Below are the code and all the weights of a small trained network. Each question names an input and a target symbol and asks about switching units off, where a switched-off unit gives its printed mean instead of its output.

import numpy as np


def w(rows, s, z=0):
    codes = np.array(rows[::2]) - 128.0
    scale = np.full(codes.shape[1], s)
    scale[-1] = z or s
    return codes * scale


def f(y):
    return np.maximum(y, 0)


def softmax(a):
    e = np.exp(a - a.max(-1, keepdims=True))
    return e / e.sum(-1, keepdims=True)


def log_softmax(a):
    a = a - a.max(-1, keepdims=True)
    return a - np.log(np.exp(a).sum(-1, keepdims=True))


def net(x, mask):
    ids = ['βδεζηθμξπσφψω'.index(c) for c in x.split()]
    T = len(ids)
    res = E[ids] + P[:T]
    u = 0
    for l in range(2):
        q, k, v = (res @ M[l].T for M in (Q, K, V))
        z = softmax(np.where(np.tri(T) > 0, q @ k.T / 3**0.5, -1e9)) @ v
        res = res + np.where(mask[u], z, O[l][:, -1]) @ O[l][:, :-1]
        u += 1
        y = f(res @ A[l][:, :-1].T + A[l][:, -1])
        res = res + np.where(mask[u : u + 4], y, B[l][:, -1]) @ B[l][:, :-1]
        u += 4
    return log_softmax(res[-1] @ U[:, :-1].T + U[:, -1])


Q, K, V, O, A, B = {}, {}, {}, {}, {}, {}
E = w([
[125,60,149,165,145,105,54,145,181],'β',
[123,118,118,108,140,134,119,100,124],'δ',
[147,211,168,83,144,133,175,129,114],'ε',
[96,115,234,53,163,136,115,196,98],'ζ',
[93,172,180,51,80,188,77,60,146],'η',
[86,83,147,156,129,151,125,153,50],'θ',
[155,252,93,90,130,148,65,214,128],'μ',
[126,141,173,174,123,112,134,134,90],'ξ',
[107,113,103,185,92,167,45,138,94],'π',
[144,212,92,170,77,85,49,75,169],'σ',
[174,125,120,194,156,148,144,160,136],'φ',
[96,67,121,151,150,58,117,139,92],'ψ',
[146,147,72,115,136,185,176,94,107],'ω',
],0.015)
P = w([
[118,127,115,126,101,152,159,122,124],'0',
[160,155,121,122,216,144,76,66,102],'1',
[211,107,119,98,149,154,84,83,86],'2',
[96,169,115,147,186,154,126,104,142],'3',
[201,75,109,101,4,155,167,152,119],'4',
[81,138,100,153,40,154,209,144,189],'5',
[254,70,117,81,95,132,97,79,88],'6',
[34,181,108,163,184,156,157,76,186],'7',
[130,162,125,132,214,146,102,39,109],'8',
[57,161,101,148,61,145,207,162,197],'9',
[232,109,122,98,125,133,102,74,79],'10',
],0.0089)
Q[0] = w([
[233,94,106,29,174,64,71,72,87],'L0H0',
[54,117,76,50,65,64,194,173,233],'L0H0',
[209,83,141,127,7,138,157,164,109],'L0H0',
],0.014)
K[0] = w([
[8,184,140,186,173,218,154,122,155],'L0H0',
[222,115,169,125,126,226,79,86,34],'L0H0',
[121,158,130,139,235,98,82,92,110],'L0H0',
],0.016)
V[0] = w([
[126,58,94,56,171,218,132,164,218],'L0H0',
[190,182,140,173,142,225,156,182,145],'L0H0',
[89,139,6,19,150,87,132,174,93],'L0H0',
],0.011)
O[0] = w([
[169,60,99,133,206,249,114,232,159,173],'L0H0',
[121,225,105,120,116,95,77,253,62,165],'L0H0',
[158,163,176,230,140,169,255,94,30,4],'L0H0',
],0.0064,0.0028)
A[0] = w([
[208,140,59,163,173,44,178,162,177,2],'L0N0',
[114,126,111,81,156,92,166,151,99,71],'L0N1',
[153,159,4,119,131,147,157,102,121,18],'L0N2',
[122,53,60,105,199,20,193,175,116,29],'L0N3',
],0.012,0.0046)
B[0] = w([
[59,157,208,93,39,137,39,58,47,171],'L0N0',
[110,175,162,150,109,128,126,81,105,211],'L0N1',
[164,116,13,66,187,2,154,158,226,255],'L0N2',
[139,174,236,209,68,190,195,41,64,213],'L0N3',
],0.0071,0.0014)
Q[1] = w([
[168,90,134,114,4,127,180,179,148],'L1H0',
[60,139,117,171,123,165,146,161,157],'L1H0',
[15,148,115,154,98,137,186,173,193],'L1H0',
],0.027)
K[1] = w([
[159,136,134,110,248,125,44,59,55],'L1H0',
[204,106,125,86,86,126,142,133,111],'L1H0',
[253,81,145,90,74,109,90,115,72],'L1H0',
],0.023)
V[1] = w([
[62,30,78,237,95,101,78,145,77],'L1H0',
[28,54,146,52,178,63,213,190,85],'L1H0',
[85,108,4,74,74,187,146,93,41],'L1H0',
],0.013)
O[1] = w([
[255,154,225,156,17,185,147,151,195,182],'L1H0',
[13,98,78,130,3,120,229,177,180,2],'L1H0',
[248,29,100,57,45,70,110,129,15,160],'L1H0',
],0.0075,0.0048)
A[1] = w([
[76,88,249,97,130,114,136,156,86,3],'L1N0',
[92,113,113,113,155,88,126,135,101,5],'L1N1',
[153,167,150,55,171,132,218,141,138,87],'L1N2',
[112,103,134,126,65,115,167,152,156,166],'L1N3',
],0.016,0.0044)
B[1] = w([
[152,170,96,152,122,146,200,136,245,181],'L1N0',
[145,124,185,136,70,182,93,122,152,254],'L1N1',
[138,117,127,154,118,149,171,132,58,185],'L1N2',
[64,146,159,120,191,87,165,144,140,207],'L1N3',
],0.012,0.011)
U = w([
[124,33,161,121,191,116,96,139,162,194],'β',
[134,148,112,110,199,94,141,64,128,92],'δ',
[108,179,178,139,149,171,143,150,45,112],'ε',
[141,151,112,135,168,194,139,140,172,133],'ζ',
[79,169,174,40,84,172,108,63,132,74],'η',
[88,137,93,130,158,130,147,144,128,124],'θ',
[131,218,81,118,161,122,89,232,101,123],'μ',
[120,153,162,101,126,66,141,153,122,82],'ξ',
[129,116,82,137,39,138,127,174,114,96],'π',
[114,211,51,138,77,59,105,60,162,173],'σ',
[175,146,145,126,99,110,124,142,124,39],'φ',
[121,113,134,221,105,118,174,2,134,97],'ψ',
[149,94,6,154,156,130,170,91,119,254],'ω',
],0.007,0.0087)

Each question gives the input, a string of symbols that net reads in full, and the target symbol t.
The units are the heads (3 rows each of Q, K, V and O) and the neurons (one row each of A and B). Each row of codes is followed by its name. A weight is (code - 128) times the scale printed after its matrix; where a second scale follows, it is the last column's (O, A, B and U).
mask holds one flag per unit, layer by layer, with each layer's heads first. A switched-off unit (its flag False) gives its mean, the last column of its rows in O or B, instead of its output. The means were averaged over made-up inputs and are rounded, as every weight is.
A unit's drop is (log p(t) with every unit on - log p(t) with that unit switched off) / (log p(t) with every unit on - log p(t) with every unit switched off).
The circuit of an input: a set's keep is (log p(t) with only the set's units on - log p(t) with every unit switched off) / (log p(t) with every unit on - log p(t) with every unit switched off). Starting from all 10 units, units are removed one at a time, each time the one whose removal leaves the highest keep (on an exact tie, the one counted first), for as long as the keep stays at least 0.8.
units of the circuit, in order: the units of the circuit, biggest drop first
k most important neurons: the k neurons with the biggest drops, biggest first
k most important neurons of layer l: the k neurons of layer l with the biggest drops, biggest first
input δ ω ζ μ ζ β ε μ μ φ ε, target ε: units of the circuit, in order : [L0H0; L1N2]
input β ω π π π π η ε ψ, target ψ: units of the circuit, in order : [L0N3]
input β ζ π β θ β δ β, target ξ: units of the circuit, in order : [L1H0; L1N3]
input π β μ ε β π φ, target η: units of the circuit, in order : [L1N1; L1H0; L0N0]
input β β ζ μ η β μ ω σ φ, target ε: units of the circuit, in order : [L0H0; L0N0]
input β φ ζ β ε ω, target θ: units of the circuit, in order : [L1H0; L1N3]
input φ ψ ε β ζ π, target η: units of the circuit, in order : [L1N1; L1H0]
input β β η, target ζ: units of the circuit, in order : [L1H0; L0H0]
input ζ σ ω β ζ β, target π: units of the circuit, in order : [L1H0; L0N2; L1N1; L1N3]
input η ζ ψ ω, target ω: 3 most important neurons : [L0N2; L1N2; L1N3]
input β ε δ β η ξ ψ δ ε β ξ, target ω: units of the circuit, in order : [L1N1; L1H0]
input θ ζ δ β β β β ε ζ ψ θ, target η: 2 most important neurons : [L1N1; L1N2]
input β β ε ξ φ β μ θ η β ψ, target ξ: 3 most important neurons of layer 1 : [L1N3; L1N1; L1N2]
input δ β σ π ε ψ ε ε, target ε: 3 most important neurons of layer 1 : [L1N2; L1N1; L1N0]
input ζ φ ψ ε ε, target μ: most important neuron : [L1N1]
input σ π π ζ, target ζ: 3 most important neurons : [L1N0; L0N2; L1N3]
input θ ζ σ η, target ξ: 2 most important neurons : [L1N3; L1N1]
input ζ π π η σ ψ σ, target β: 2 most important neurons of layer 1 : [L1N1; L1N0]
input π θ φ σ ε π μ φ δ π, target ε: 2 most important neurons : [L1N1; L1N0]
input π π β φ β β ψ π ψ, target ζ: 2 most important neurons of layer 0 : [L0N3; L0N2]
